Table B holds the same points as the rows below and some others, measured another way and shuffled. Each row below is followed by which row of B it is.
B:
1: [ -75  221   33  -10   25   36  -85  261    3 -101   77   34   42   16
 -178 -121   -9  117  113 -146  104 -185 -166 -130 -124    8  -42  167
   34 -174  138]
2: [-106   16 -124   10  -66   33  -57  167  -22 -193   88  -43   85  -53
    9  111   58   -2  127   92  159 -100  -64   47  -14   -8   16  143
   89   31   -2]
3: [-110  -13   84  378 -114 -184  446   96 -222 -329 -264  -89  180  121
  243  133  164  -91  -47 -108  -20 -196  174  103  508 -152  553  227
  127  -93 -246]
4: [ -64  -87  193  403 -191 -189  333 -155  -84  -74 -149 -233  110 -172
  365  103  -31   39  175  150   -7  -80  125  148  169 -260  104  105
  213  -53  182]
5: [  40  134  332  193  184  -88    8  259  -96 -180 -127 -335  206 -225
  464  286   51  165  350  322  357   -2  -69  160   77 -218  -44  142
  335  210  367]
6: [ 215  179  159  278  -70  -99  -67   69 -194  -50  -43  -26  168 -127
   69  -21   80   51   48  -47 -100   48  157   -1  342  -97  181  129
   71  117   78]
7: [ 113 -100  -92  282 -247 -176  -62  -53 -206  -75   39   16  -65 -222
  308  -30  -66   28  -17  124 -239  -59  168   43  357 -226  157   94
   54  -48  342]
8: [-269 -109 -184   93 -211  -12  175  -82  -57  -87   34  122  -27   -9
 -190 -151    0  -54  -94 -180 -107 -228   64 -107  -31  -90  181   63
   -3 -312 -215]
9: [-579 -158 -373 -188 -252  265  151  -15   51 -132  119   80  -50  133
 -592 -196  -28 -181  -92 -331   21 -291  -18 -167 -417   91   78   16
  -46 -483 -531]
10: [-222  -76   70  -69 -109   35   90  -53  155   48  139 -119  100 -201
    1   75 -160  158  309  171  232  -90 -184  102 -465  -63 -385  115
  166  -76  164]
11: [-542 -135 -242 -225 -266  223  222  -27  134  -51  148   67  -11  130
 -547 -176 -146  -61   14 -302   52 -287 -131  -97 -533  117 -105  103
  -34 -501 -377]
12: [  58  194 -238   46 -108  -49 -197   93  135 -108  244  241   95   -6
 -268  -24  182   31   95  -18   77 -120 -160  -90  -18  130  -43  183
  -71  129  -76]
13: [-249 -157 -316 -382   32  200 -276  189 -126  -62  238  254   -6 -167
 -275  -48  -24   37 -116  -36   89  -93   -8 -120 -217  -25  -25   17
   17 -124 -231]
14: [-214 -336 -173   27 -138 -164  359  -39 -234 -177  -45  292  112  -44
  140  110   50   -9 -234  -54  -95 -185  186   91  344 -187  426  191
   50 -146 -422]
15: [-264  -68 -292 -462 -106  201 -220   39  116  124  390  383   -5  -98
 -603 -216 -151  136  -27 -186   38 -143 -186 -173 -559  129 -329   93
 -105 -251 -207]
16: [-299  106 -407 -566  193  434 -653  299   81    0  416  263  -35 -176
 -740 -190   84   36   17  -93  300  -76 -210 -355 -693  141 -327 -123
  -31  -75 -269]
17: [-159 -170 -159  134 -279  -16   65   33  -97 -188   33 -163  -51  -85
  219   80 -110  -61   87  126  -42 -139   46  131   88 -122   80  127
   97 -155  203]
18: [ 133   78 -396  -45 -385 -186 -114  -74  370  -20  473  431  103   32
 -239   69   41  124  194  106   24 -159 -345   94 -109  286 -325  395
 -205  207   41]
19: [-362 -106 -166 -456 -125  206  -41    5  183  150  338  247   38  -82
 -543 -161 -233  172   84 -155  121 -169 -250  -94 -706  120 -437  128
  -36 -309 -164]
20: [ -38   74  -49  321 -172  -42  -17   57 -133 -167  -44 -149  -48  -74
   92  -87   31  -63   54  -25  -92 -137   94  -60  194 -146  202   46
   83 -146  203]
21: [  56  169  313  299   68 -236  327   93 -108 -128 -176   35  296  -12
  154   93  165  133   77  -72   97 -109   33   40  308 -140  275  248
  143   57 -122]
22: [ 146   -5   68   24 -101   24 -178  166 -291  -57   31  -55  100 -173
  131   35  -94   50   -9    9 -125   77  182   87  291  -90  116  144
   76   39  150]
23: [  42 -123  -12 -130 -147   10 -227   58  -66   69  228  -26    7 -309
  180   59 -263  190  177  233    1   19  -56  133 -139 -103 -321  142
  102   -4  445]
24: [  14  188  304  343  119  -45   60   89 -164 -108 -194 -235  193 -175
  137   38  181   30  155   33  138    1  134  -45  159 -217  192   -5
  238   84   13]
25: [-463 -333 -728 -535 -448  489 -534 -201  191  162  601  155 -257 -255
 -758 -274 -263 -140   13  -11  -79  -54  -69 -171 -882  169 -555 -186
 -139 -318 -148]
26: [-150   -5 -119 -313 -122  157 -161   -1  178  124  332  168  115 -147
 -408  -43 -114  146  167  -10  151  -37 -201  -21 -526  128 -431  132
   -8  -32  -97]
27: [ -80  -27 -356 -340 -101  348 -570  224 -149  -63  301   58  -11 -161
 -383  -56  -24  -85  -39  -34    4   68   75  -88 -167  111  -87  -23
  -26   16 -133]
28: [-199  -90    2  -81 -100   28   93 -158   37  126  132  163  117 -189
 -272 -100  -60  119   44  -72   35  -79   -6  -68 -314  -73 -155   51
   56 -135 -211]
29: [-200  -58 -275 -296  141  156 -278  271 -100 -156  190  208   47 -156
 -188   42  116   40  -44   38  218 -102  -54 -115 -148  -38   23   30
   67    9 -227]
30: [ -93   15  116   99 -154   -5   55 -157  -10  158   70   32   34 -202
 -171 -221 -138  130   78 -112 -100  -74   37 -109 -221 -132 -147   22
   62 -232  102]
31: [ 260  240  327  348  283 -212 -184  185 -256  -49 -122  -50   88 -367
  411   -7  126  244  119  189   81    2   70 -114  313 -376  121    9
  247  158  482]
32: [  22   -9   49  137   44 -128  -58  215 -174 -157  -11  -53    8 -197
  387  101  -40  144  103  194   73 -119  -24   51  192 -242   75  141
  173  -22  393]
33: [ 273  177  375  491  -81 -234  229  280 -299 -324 -297 -368  276   39
  608  306   64   16  184  104   14   12  162  315  744 -134  409  361
  213  210  286]
34: [  63  -57   78   73 -159   22 -168 -122  -72  115  125 -101   97 -351
   55   13 -105   89  165  174  -31  116  117   67  -88 -131 -205    8
  136  100  187]
35: [  85  107  229  -26  201  -12 -197  116  -99   68   63   15  194 -348
   79   64   31  237  174  165  203   77  -10  -22 -100 -174 -169   39
  203  190  153]
36: [-237  118 -196 -603  111  294 -458   91  212  288  493  476    2 -219
 -859 -368 -124  275   37 -231  160 -112 -316 -381 -899  141 -585  -22
  -98 -236 -134]
37: [-428  -79  -42 -283   14  225   94  201   40 -125   74  -93  111   -7
 -219   68  -82   40  154  -41  315 -167 -155   25 -454   28 -147  115
  144 -223 -208]
38: [-334 -225  -58  -99 -155   39  264  161  -80 -208  -12 -117   66   21
  140  150 -166   16   85   24  125 -203  -47  181  -68  -66   56  231
  138 -252  -31]
39: [-108  317 -119  118  -81  204 -279  285  -43 -190   55 -152  -87   84
 -359 -267   45  -94   79 -259   -7 -179  -56 -263  -99   62   88   17
  -12 -269  143]
40: [ 356  195  316  275   99 -153  -88  268 -312 -170 -148 -146  310 -168
  421  266  153  106  128  168   71  145  181  190  598 -137  265  228
  200  395  153]
41: [ -41   10  247  -40  117 -161  307  190 -192  -69  -91  237  282   -6
   61   75    4  225  -67 -160   74 -131   10   56  218 -106  233  314
   96  -73 -233]
42: [-117 -131   40  250 -168  -42  205  -89 -182 -130 -116 -161  142 -126
  152  110   72  -87   32   55  -24  -24  231  113  217 -175  245   51
  165    0 -171]
43: [ -57 -137 -162 -259  -22  142 -292  271 -169 -139  173  -31   75 -201
  104  198  -75   42   82  208  146   35   10  137  -11  -31  -76  132
  115  105   78]
44: [-111  -71  156  249 -347 -148  415 -117  -11  -25  -62 -121   88   14
  133  -18 -205   67  138  -79 -123 -174    8  152   56  -93   24  268
   71 -265  159]
45: [  -9  139  -61 -280 -217  284 -172   56  -25   92  228  187  283   69
 -755 -127    1  -39  -41 -396  -74  103   89  -39 -169  324  -66  177
 -131   18 -596]
46: [ 362  243  705  608  272 -452  327  216 -309 -179 -405 -256  360 -223
  869  316  155  288  242  269  162   21  111  227  724 -414  350  276
  374  318  442]
47: [-100  155   57 -161  348   24  -91  437 -170 -196  -12  186  176  -54
  -68   51  165  166  -24  -77  282 -147  -93 -132   47  -85  180  148
  126    3 -172]
48: [-210    5  177   93   90   38  173   14 -105  -64 -115 -107  204 -153
  -46   41  108   25   87  -21  188  -51   97  -32  -89 -173  112   -4
  215  -50 -261]
49: [-183 -335   58 -116 -180  -11  148 -245 -164  224   94  151   42 -340
   -6 -110 -277  172  -70  -13 -168  -21  169   27 -172 -241 -123   19
   97 -256  -35]
50: [-465 -321  -64 -591  171  221   28  170 -153   42  138  244  104 -214
 -231   10 -185  192  -99  -70  229 -120  -40  -38 -469 -123 -130   48
  135 -292 -368]
51: [-182  115 -296 -133  -40  271 -351  216  -80 -151  166   62  -21  -18
 -464 -163  114 -122  -45 -181   46  -92   22 -228 -159   81   83  -36
  -24 -125 -239]
52: [  64  -96  381  390   -5 -244  350   44 -360 -148 -308 -244  201 -203
  636  218  -13   95   70  159  -20   -2  257  229  530 -375  357  169
  298   33  180]
53: [ 153  109  237  343   95 -133  -25  179 -305 -178 -183 -197  147 -209
  406  123  123   59   87  140   39   26  196   55  449 -273  295   74
  232  146  213]
54: [-146  -51 -151    9 -186  108 -115  177  -88 -194   78 -187  -44  -54
   54   40 -101  -57  118   61   37 -114  -11   60  -24  -34    7  106
   84 -140  197]
55: [ -31   64  -82 -375   87  133 -385   76   95  183  369  314  106 -293
 -395  -96  -53  249  106   31  171   14 -180 -147 -484   50 -429   47
   12   70  -21]
56: [-296  120  -13 -231   34   88  136  231  114  -80  115  183  140  135
 -418  -92  -27  138   78 -263  217 -265 -266 -107 -362  119  -95  248
    1 -268 -239]
57: [ 145  153  211  542  -61 -257  153  -36 -183 -120 -180  -87  115 -145
  284  -12  165   31   62   23  -96  -66  175  -29  454 -259  324   86
  144   52  152]
58: [-186  -40   47  151 -205 -104  344  -84   43  -48   -4   27  122   21
  -57  -24  -40   52   84 -100    4 -192  -34   41  -52  -54   45  200
   56 -197 -107]
59: [-188   17  324  269  204  -86  259  155 -228 -183 -281 -268  125 -183
  373  104   67   98  129   98  220 -132   82    3  106 -369  227   16
  341 -113  122]
60: [ -69  108   45  309   18  -50   48  214 -172 -295 -148 -211   49  -48
  234   77  144  -47   99   56  105 -138   64  -12  264 -180  293   78
  182  -35  120]
61: [ 206   42  -74  184 -225   13 -466 -137 -116  162  220  -26 -129 -423
   10 -228 -130   76   81  126 -257   92  144 -125  -13 -180 -202  -99
   28   -1  523]
62: [-260 -132  -44   68 -159 -133  396 -128   47  -53   17  186  137  -10
  -87    8   18   62    3  -88   41 -229  -35   20  -74  -79   90  188
   47 -187 -295]
63: [ 144  142  222  525  -57 -214  222   38 -241 -220 -254 -170  221  -50
  305  112  227  -51   50    8  -39  -25  241   74  580 -196  459  141
  167  141  -42]
64: [-108 -174 -446 -609   34  279 -538  149 -158   73  427  528   59 -250
 -546  -86   16   59 -239  -89   -5   56   65 -165 -223   91  -92   -3
 -104   51 -478]
65: [-279  -44  -54   73   85 -132  327  311 -203 -341 -153  139   37  127
  150   25   74   43 -130 -156   90 -367  -33  -57  269 -180  463  234
   96 -314 -142]
66: [-296 -196 -377 -400 -120  221 -194  177 -101  -89  251  221  -36  -50
 -322  -66 -116   -9 -121 -118    7 -140  -22  -62 -218   54  -17   91
  -43 -245 -236]
67: [ 410   93  402  570 -138 -236 -101    7 -317  -26 -162 -420   82 -384
  717  122 -104  120  239  325 -175  166  263  212  560 -357   87   89
  260  213  773]
68: [ 304  -95  212  436 -425 -312  192 -346  -77  138   21  -63  183 -276
  372   96 -134  116  159  191 -274  112  203  278  368 -165  -37  223
   82  179  301]
69: [ -46   -2  218   70  160 -218  207  192 -153 -100  -82  117  118 -146
  314   65  -37  272   49   55  127 -186  -78   18  138 -260  108  222
  180 -105  188]
70: [ -29  160 -163  151 -250   99 -183   61    8 -113  127  -79  -12    9
 -254 -133   38 -103  100 -111  -68  -87    3  -92  -28   76   17   71
  -25  -88   56]
71: [-278   25 -107 -259  -53  171 -110  143  145  -13  233   22   21  -74
 -301  -63 -128  120  195  -23  216 -165 -253  -63 -532   65 -342  112
   49 -197   54]
72: [-220    1  122  109 -125  -89  418 -109    9    2  -57  134  208   44
 -239  -87   30   69   -3 -256    1 -183   19  -41  -70  -43  127  174
   42 -222 -376]

[  53  -65  -54  155  -29   -3   29 -100  -69    6   62 -136   20  -89
  120 -135  266   24  -44   11 -299 -122  116 -120 -111   90  -51  -38
  -12  226   93   63] : 67
[  98    3 -241  -72 -123  -61   59   10  -12  -77  -45 -303   57  -96
   68 -133  213  -15   -3   71 -189 -241  129 -101 -145   65  -89  -54
  -63  446 -207  237] : 17
[ -78  -25 -454   18 -228   56  378  252 -185 -110  -22 -123   87  114
   34  -35   67   57 -116  218 -343   35  208  154   34   70  -94  -32
   85  331 -483  345] : 16
[  91  -47 -146 -214  -59  -65   90   54  -12  -42 -127   -3   72    7
  -40    0    5  -40  -23   16 -140  -95   65   40   77   35   27  -48
  -57  247 -317   15] : 2
[ 136  -78  -17 -356  -93  -84  -89  -87  -70  -71 -162   77  112  -73
 -120   -8   -2  -76  -68  -51   73 -160   -4   97   90  -80  162  -44
   -2  190 -331  -95] : 32
[ 343   10  101 -197  -55 -366   65  181  352  -46   23 -377   42   64
 -270   77  -86  -44  235   61  146  -28   99  -98 -162  286  -11  -55
  -68  370  -33  171] : 64
[ -96  -47  139  260  -35  137  -24 -145 -100  100  171   91  -29  -48
  222   18  178  -23  -99  -97 -306    0   40 -175   59   -6  -28 -109
   96   52  203  -39] : 30
[ 164  -20   81  248  -30   62  -13 -225   -1  136   76  -63  -29 -120
  216  -16  228  -51  -51   -8 -349 -209   73 -262   20   69  -47 -105
  -44  210  178   37] : 44
[ 385 -138  137  -64    6 -190   -7 -157   78   48  -52   37   67  -72
 -148 -101   55  -48  -34   18   15    5  109   64   33  169  145  -87
  -35   63   18 -253] : 33
[  49  -91  293 -145  120  -19 -213 -199   75  116  -36  293    0  -87
   70   76  -27 -109  -21 -266  -62  -38  -77 -107  192  -35  119  -92
  -59  -53   81 -394] : 58
[ -48  -99 -124  -56 -108  -57  136   56 -154  -96   67  -43   68  -17
  -82 -239  183   33  -96   44  -33  206  160  168  -94   89   33 -141
  135  144 -124  -96] : 51
[ -47    2  140 -277  -97   49  185  -11 -290   -6  -80  275   57  128
 -276   83   36   -6  -36   -3 -112   27 -119   69  208 -129  218 -234
  130  194 -206 -138] : 12
[ -28 -145  360 -283  -37  -43 -253 -119   12   41   42  407   49  -41
  -86  106 -202 -154 -124 -277  333  265  -64  158  248  -96  258 -147
  175 -239  -78 -508] : 24
[ 181  104   79  -36 -115  -38  -62    3  320  144   42 -182  -52  -34
  192  261 -115 -213   89  -50  -57 -198   18 -329  124   75 -105 -173
  -76  335 -124  190] : 28
[ -50 -230  -88  190   25   55   92  -12 -215  -19   15  280  100   52
   77    7   30  111 -194  -32 -396   98  132  215  143   47   70  193
   67 -169  -48  -86] : 37
[-102  -62 -246   95   -2  -31   72   94   62  -32   90 -199    3  -86
  240 -198  191    1  -23  -33 -264   58  205  -71 -142  166 -191  -55
  -45  221  -46   51] : 9
[ 113   55  435  163   26  -18  -40 -164   64  152  153  -48  -64   23
  -19  187  140  -26  134  -96 -253 -185 -105 -400    3   47   32 -143
    7  231  423   53] : 68
[ -16    8  -34 -125  -45  -86   23    2  -49  -81   15 -235   32  -62
  -40 -150  255   14   74  -26 -130 -142   34 -141 -195   40  -29 -111
  -16  399   -3   90] : 7
[  88  -50  -11  104   11    9   90  -59  -34   60   -3   12   19   -4
   84   17  126   10  -24    7 -366 -119   67 -111   54   79  -20  -27
  -49  179   17   35] : 15
[-108 -143  128  -17   46 -116   89   97  -94  -69  131   90   62   81
 -179 -101   86  103    2  -76  -68  300   72  139  -74  119   84  -28
  137  -33  141 -195] : 3
[ 253 -117   66   85  -87 -178  -45   73  204  -14   75 -117   78   44
  -30  210 -167  -15    2    6  -24  -26  143   30   16  173   25  181
   27   35  -34  196] : 50
[ 145 -107 -101   89    4   54  131  -85  -52  102  -82  195   39   -2
  130   21   34  -34 -135   26 -382  -47  106   31  231   75   22  -32
  -62   48 -170 -106] : 56
[ 288 -109  144  -83   23 -220   88   29  127   19  -15   31   64   71
 -226   38  -67   -3   49   16  -18   98   86   74   49  211  117  -25
  -18   65    1 -144] : 40
[ 108 -194  192 -228  -44  -60 -198 -280 -229  -68  -56  248  129 -148
 -174 -180  141  -22 -175 -130  149   11   -4  208   36  -99  300  -56
  115  -68  -33 -400] : 54
[ -20 -113  131   62    4  146    0 -178 -189  115  -26  402   26    7
  100  118   18  -32 -175 -104 -311  -16  -26   17  307  -88  133  -49
   54  -90  -41 -227] : 36
[ 201  -66 -276 -212  -81 -156  186  205  157  -38 -150  -66   85   66
  -50   48 -153  -62   -6   95  -88   21  177  142  116  175  -29   -2
  -88  227 -480   70] : 47
[ 271 -139  275   56   99 -181    9  -32  172  100   37  135   34   71
 -127  136 -110   -6   47  -64 -108   91   59    2  117  204  110   38
  -28  -72  162 -192] : 41
[ 533  -95  453  227  119 -252  -78 -224  420  257  153  -45  -63  -92
  -22  -14   17 -136   92  -51   31  124  130 -214   22  376   48 -202
  -87  -29  465 -372] : 45
[ -16  -24  418 -175  -64  -11 -101  -71  -38   60   72  242   19   71
 -155  259 -120  -76   11 -173   80   42 -143  -63  191 -106  206 -129
  156   12   51 -153] : 62
[  67  -76  543  -31    6  -22 -198 -189   58  156  142  327  -12    3
  -67  205 -119 -125  -29 -235  131  164  -99  -76  223  -27  210 -177
  153 -166  238 -382] : 72
[  59  -20 -338  208 -165  162  253  -11 -190   26  -50  -31   45   12
  221   25  152   10 -167  173 -550 -222  154  -33  134   14  -86   -3
  -11  295 -308  316] : 71
[ -71    8  -71    4 -121   32  -49  -71 -115  -64   70 -221   25 -115
  119 -112  278   -3  -24  -31 -185 -212   49 -176 -163  -42  -60  -87
   36  365  -10  194] : 25
[ 138  -30   32  123  -13   67  106  -76  -17  117  -32  106    7   39
  109  175   22  -28  -38   11 -421 -184   28 -145  206   38    4  -20
  -58  157  -49   77] : 26
